Below is a small trained network, with its code and all its weights. Each question gives an input and a target symbol and asks what happens when units are switched off, that is, made to give their printed mean instead of their output.

import numpy as np


def w(rows, s, z=0):
    codes = np.array(rows[::2]) - 128.0
    scale = np.full(codes.shape[1], s)
    scale[-1] = z or s
    return codes * scale


def f(y):
    return np.maximum(y, 0)


def softmax(a):
    e = np.exp(a - a.max(-1, keepdims=True))
    return e / e.sum(-1, keepdims=True)


def log_softmax(a):
    a = a - a.max(-1, keepdims=True)
    return a - np.log(np.exp(a).sum(-1, keepdims=True))


def net(x, mask):
    ids = ['βγμπτω'.index(c) for c in x.split()]
    T = len(ids)
    res = E[ids] + P[:T]
    u = 0
    for l in range(2):
        q, k, v = (res @ M[l].T for M in (Q, K, V))
        z = softmax(np.where(np.tri(T) > 0, q @ k.T / 2**0.5, -1e9)) @ v
        res = res + np.where(mask[u], z, O[l][:, -1]) @ O[l][:, :-1]
        u += 1
        y = f(res @ A[l][:, :-1].T + A[l][:, -1])
        res = res + np.where(mask[u : u + 4], y, B[l][:, -1]) @ B[l][:, :-1]
        u += 4
    return log_softmax(res[-1] @ U[:, :-1].T + U[:, -1])


Q, K, V, O, A, B = {}, {}, {}, {}, {}, {}
E = w([
[112,173,175,157,46,69,84],'β',
[96,170,120,78,149,87,124],'γ',
[128,234,120,88,148,103,167],'μ',
[62,91,111,190,102,173,180],'π',
[28,126,92,129,53,18,152],'τ',
[111,7,79,41,153,113,94],'ω',
],0.016)
P = w([
[97,231,1,172,247,138,146],'0',
[131,39,134,92,139,128,45],'1',
[112,71,127,77,147,129,61],'2',
[131,83,131,119,131,121,73],'3',
[150,53,123,116,105,116,100],'4',
[121,51,86,108,65,126,122],'5',
[123,65,127,126,78,124,77],'6',
],0.0068)
Q[0] = w([
[27,94,81,50,2,50,25],'0.h1',
[2,229,146,163,82,199,216],'0.h1',
],0.0057)
K[0] = w([
[125,125,92,122,178,123,251],'0.h1',
[170,149,81,129,137,128,92],'0.h1',
],0.011)
V[0] = w([
[226,164,84,89,154,254,62],'0.h1',
[153,201,115,220,156,233,168],'0.h1',
],0.009)
O[0] = w([
[139,65,226,80,168,111,203,16],'0.h1',
[67,192,254,167,143,133,74,3],'0.h1',
],0.0094,0.0069)
A[0] = w([
[194,5,116,51,223,152,44,121],'0.n1',
[248,68,120,114,221,239,93,3],'0.n2',
[72,138,80,196,213,171,211,33],'0.n3',
[153,146,165,181,92,2,133,186],'0.n4',
],0.008,0.0062)
B[0] = w([
[93,142,127,233,130,112,185,255],'0.n1',
[70,190,86,55,156,159,87,157],'0.n2',
[64,159,239,188,36,126,44,140],'0.n3',
[34,115,2,9,226,201,114,170],'0.n4',
],0.0083,0.013)
Q[1] = w([
[75,173,105,128,7,77,126],'1.h1',
[211,200,254,147,74,193,135],'1.h1',
],0.0066)
K[1] = w([
[180,203,104,137,203,184,11],'1.h1',
[254,48,118,64,126,118,56],'1.h1',
],0.0064)
V[1] = w([
[48,226,178,2,242,120,170],'1.h1',
[27,227,158,153,33,60,95],'1.h1',
],0.0057)
O[1] = w([
[12,74,170,109,204,50,147,156],'1.h1',
[254,130,162,116,38,26,110,254],'1.h1',
],0.0083,0.0092)
A[1] = w([
[130,162,143,1,96,139,127,146],'1.n1',
[197,172,144,92,187,110,76,4],'1.n2',
[216,116,174,59,153,117,92,149],'1.n3',
[92,80,181,134,218,108,206,133],'1.n4',
],0.0086,0.0021)
B[1] = w([
[174,127,110,247,129,122,141,209],'1.n1',
[98,101,96,160,116,134,60,161],'1.n2',
[99,149,108,113,41,118,194,175],'1.n3',
[182,169,83,135,118,141,183,255],'1.n4',
],0.014,0.0076)
U = w([
[173,166,158,59,172,108,136,21],'β',
[91,114,159,95,169,113,69,143],'γ',
[98,87,214,163,70,183,105,224],'μ',
[213,192,144,93,138,157,119,127],'π',
[98,156,114,70,111,255,142,142],'τ',
[99,104,86,54,127,94,65,3],'ω',
],0.0069,0.0056)

Each question gives the input, a string of symbols that net reads in full, and the target symbol t.
The units are the heads (2 rows each of Q, K, V and O) and the neurons (one row each of A and B). Each row of codes is followed by its name. A weight is (code - 128) times the scale printed after its matrix; where a second scale follows, it is the last column's (O, A, B and U).
mask holds one flag per unit, layer by layer, with each layer's heads first. A switched-off unit (its flag False) gives its mean, the last column of its rows in O or B, instead of its output. The means were averaged over made-up inputs and are rounded, as every weight is.
A unit's drop is (log p(t) with every unit on - log p(t) with that unit switched off) / (log p(t) with every unit on - log p(t) with every unit switched off).
The circuit of an input: a set's keep is (log p(t) with only the set's units on - log p(t) with every unit switched off) / (log p(t) with every unit on - log p(t) with every unit switched off). Starting from all 10 units, units are removed one at a time, each time the one whose removal leaves the highest keep (on an exact tie, the one counted first), for as long as the keep stays at least 0.8.
circuit, biggest first: the units of the circuit, biggest drop first
unit that matters most: the unit with the biggest drop
top k neurons: the k neurons with the biggest drops, biggest first
k most important neurons of layer l: the k neurons of layer l with the biggest drops, biggest first
drop of u: that unit's drop, to one decimal
input ω γ γ τ, target τ: circuit, biggest first -> [1.h1 0.n1]
input γ β ω β, target γ: circuit, biggest first -> [0.h1 1.h1 0.n1]
input μ β γ τ ω β, target β: circuit, biggest first -> [1.h1 1.n4 0.h1 0.n4]
input μ β μ, target β: circuit, biggest first -> [1.h1 0.h1 1.n4]
input ω π ω β, target τ: circuit, biggest first -> [1.h1 0.n4]
input π β τ, target μ: circuit, biggest first -> [0.h1]
input β ω μ ω τ β, target ω: circuit, biggest first -> [0.n4 0.h1 1.h1]
input τ τ τ τ, target π: top 2 neurons -> [0.n3 1.n1]
input μ γ γ τ π γ, target β: 2 most important neurons of layer 1 -> [1.n4 1.n2]
input τ ω ω π, target π: circuit, biggest first -> [1.h1 0.h1]
input β τ ω τ γ, target ω: top 4 neurons -> [0.n4 1.n4 0.n1 1.n1]
input ω ω ω γ β β μ, target τ: circuit, biggest first -> [1.h1 0.h1]
input ω μ μ β γ, target τ: top 3 neurons -> [0.n1 1.n1 1.n4]
input π γ μ β μ, target μ: unit that matters most -> 0.h1
input π β β τ τ ω ω, target μ: 2 most important neurons of layer 0 -> [0.n3 0.n4]
input π γ β τ ω ω γ, target μ: 2 most important neurons of layer 0 -> [0.n3 0.n1]
input τ π τ ω β π τ, target π: 2 most important neurons of layer 1 -> [1.n1 1.n2]
input ω τ β, target τ: drop of 1.h1 -> 1.0
input ω τ ω, target τ: drop of 0.n1 -> 0.5
input ω ω ω, target τ: drop of 1.h1 -> 0.6
input π β ω ω, target μ: unit that matters most -> 0.h1
